Below is a small trained network, with its code and all its weights. Each question gives an input and a target symbol and asks what happens when units are switched off, that is, made to give their printed mean instead of their output.

import numpy as np


def w(rows, s, z=0):
    codes = np.array(rows[::2]) - 128.0
    scale = np.full(codes.shape[1], s)
    scale[-1] = z or s
    return codes * scale


def f(y):
    return np.maximum(y, 0)


def softmax(a):
    e = np.exp(a - a.max(-1, keepdims=True))
    return e / e.sum(-1, keepdims=True)


def log_softmax(a):
    a = a - a.max(-1, keepdims=True)
    return a - np.log(np.exp(a).sum(-1, keepdims=True))


def net(x, mask):
    ids = ['ΘΣΦεζημπτω'.index(c) for c in x.split()]
    T = len(ids)
    res = E[ids] + P[:T]
    r = res
    for j in range(3):
        rows = slice(2 * j, 2 * j + 2)
        q, k, v = (r @ M[0][rows].T for M in (Q, K, V))
        z = softmax(np.where(np.tri(T) > 0, q @ k.T / 2**0.5, -1e9)) @ v
        o = O[0][rows]
        res = res + np.where(mask[j], z, o[:, -1]) @ o[:, :-1]
    y = f(res @ A[0][:, :-1].T + A[0][:, -1])
    res = res + np.where(mask[3:27], y, B[0][:, -1]) @ B[0][:, :-1]
    return log_softmax(res[-1] @ U[:, :-1].T + U[:, -1])


Q, K, V, O, A, B = {}, {}, {}, {}, {}, {}
E = w([
[74,83,68],'Θ',
[134,111,144],'Σ',
[129,46,123],'Φ',
[250,97,158],'ε',
[130,112,133],'ζ',
[164,105,148],'η',
[80,113,166],'μ',
[131,111,180],'π',
[105,100,127],'τ',
[192,104,99],'ω',
],0.021)
P = w([
[133,157,150],'0',
[184,102,73],'1',
[182,106,74],'2',
[157,87,203],'3',
[5,86,154],'4',
[187,104,72],'5',
],0.026)
Q[0] = w([
[74,76,255],'h0',
[83,220,188],'h0',
[114,109,47],'h1',
[75,103,136],'h1',
[161,128,74],'h2',
[91,205,130],'h2',
],0.014)
K[0] = w([
[145,6,185],'h0',
[114,41,121],'h0',
[103,254,131],'h1',
[89,125,116],'h1',
[129,182,78],'h2',
[123,101,80],'h2',
],0.017)
V[0] = w([
[212,16,4],'h0',
[12,169,134],'h0',
[175,137,93],'h1',
[149,165,81],'h1',
[112,9,78],'h2',
[146,166,59],'h2',
],0.011)
O[0] = w([
[93,70,8,123],'h0',
[130,72,206,4],'h0',
[65,128,79,158],'h1',
[43,132,184,106],'h1',
[218,72,124,117],'h2',
[80,73,125,56],'h2',
],0.011)
A[0] = w([
[63,115,135,170],'n0',
[175,162,106,94],'n1',
[173,61,120,94],'n2',
[84,163,152,77],'n3',
[58,65,201,74],'n4',
[142,150,177,154],'n5',
[151,158,198,149],'n6',
[65,90,126,82],'n7',
[168,79,134,75],'n8',
[81,147,101,149],'n9',
[112,252,156,105],'n10',
[78,90,176,68],'n11',
[16,165,100,50],'n12',
[102,194,172,29],'n13',
[70,165,151,133],'n14',
[149,45,92,100],'n15',
[141,101,120,175],'n16',
[46,85,104,170],'n17',
[42,130,99,118],'n18',
[104,72,127,160],'n19',
[149,113,172,152],'n20',
[121,117,165,2],'n21',
[167,107,107,63],'n22',
[138,185,130,240],'n23',
],0.015,0.0094)
B[0] = w([
[83,151,20,138],'n0',
[84,138,125,234],'n1',
[106,191,181,211],'n2',
[107,52,154,141],'n3',
[231,66,77,147],'n4',
[18,76,122,207],'n5',
[24,128,79,239],'n6',
[178,164,167,138],'n7',
[70,101,100,181],'n8',
[101,64,148,193],'n9',
[193,244,106,213],'n10',
[230,127,102,138],'n11',
[69,165,171,171],'n12',
[196,79,114,171],'n13',
[154,3,115,144],'n14',
[120,217,193,253],'n15',
[184,99,182,195],'n16',
[212,114,97,184],'n17',
[183,121,167,179],'n18',
[152,165,155,167],'n19',
[71,151,122,202],'n20',
[172,71,124,140],'n21',
[43,145,163,195],'n22',
[141,48,139,254],'n23',
],0.0064,0.013)
U = w([
[164,163,206,113],'Θ',
[104,80,128,173],'Σ',
[148,230,103,3],'Φ',
[62,57,11,100],'ε',
[126,17,130,211],'ζ',
[248,53,130,220],'η',
[1,146,118,64],'μ',
[71,166,122,94],'π',
[99,104,138,160],'τ',
[139,136,116,169],'ω',
],0.0087,0.006)

Each question gives the input, a string of symbols that net reads in full, and the target symbol t.
The units are the heads (2 rows each of Q, K, V and O) and the neurons (one row each of A and B). Each row of codes is followed by its name. A weight is (code - 128) times the scale printed after its matrix; where a second scale follows, it is the last column's (O, A, B and U).
mask holds one flag per unit, heads first, then neurons. A switched-off unit (its flag False) gives its mean, the last column of its rows in O or B, instead of its output. The means were averaged over made-up inputs and are rounded, as every weight is.
A unit's drop is (log p(t) with every unit on - log p(t) with that unit switched off) / (log p(t) with every unit on - log p(t) with every unit switched off).
The circuit of an input: a set's keep is (log p(t) with only the set's units on - log p(t) with every unit switched off) / (log p(t) with every unit on - log p(t) with every unit switched off). Starting from the 12 units with the biggest drops (on a tie, the unit counted first), units are removed one at a time, each time the one whose removal leaves the highest keep (on an exact tie, the one counted first), for as long as the keep stays at least 0.8.
circuit, biggest first: the units of the circuit, biggest drop first
unit that matters most: the unit with the biggest drop
heads that matter: for each layer, one digit per head in row order, 1 if its drop is at least 0.15 and else 0, layers parted by /
drop when u is switched off: that unit's drop, to one decimal
input μ μ π ε Θ μ, target μ: circuit, biggest first	[h0 n6 n5]
input μ π η, target μ: circuit, biggest first	[h0 n6 n5]
input π ε ζ Θ, target η: unit that matters most	n17
input Θ ε η, target Θ: circuit, biggest first	[h0 n15 h2 n2]
input Θ Σ ε ε μ ε, target Θ: circuit, biggest first	[h0 n15 n2]
input ε ε ζ Θ ε ε, target ε: heads that matter	111
input π Θ ε ε τ, target ε: heads that matter	100
input ε π ε ε ε, target ε: heads that matter	100
input Θ ε Σ, target Θ: heads that matter	101
input Φ μ η, target Φ: circuit, biggest first	[n15 h0 n2 h2]
input ω ζ ε Θ Θ, target Θ: heads that matter	011
input μ Θ π ε ε ω, target μ: heads that matter	100
input ε ε ζ η η, target η: circuit, biggest first	[h1 h2]
input Φ ζ Θ ε ε τ, target Φ: unit that matters most	n15
input μ ε ε π, target μ: heads that matter	101
input π ε Θ ε Φ, target ε: heads that matter	101
input μ η τ, target μ: heads that matter	110
input μ ε Θ, target μ: drop when n17 is switched off	0.1
input ε Σ η η ε η, target ε: drop when h0 is switched off	0.6
input ε Θ Θ ε Θ, target ε: drop when n10 is switched off	0.1
input Θ Θ ε Θ ε, target Θ: unit that matters most	h2
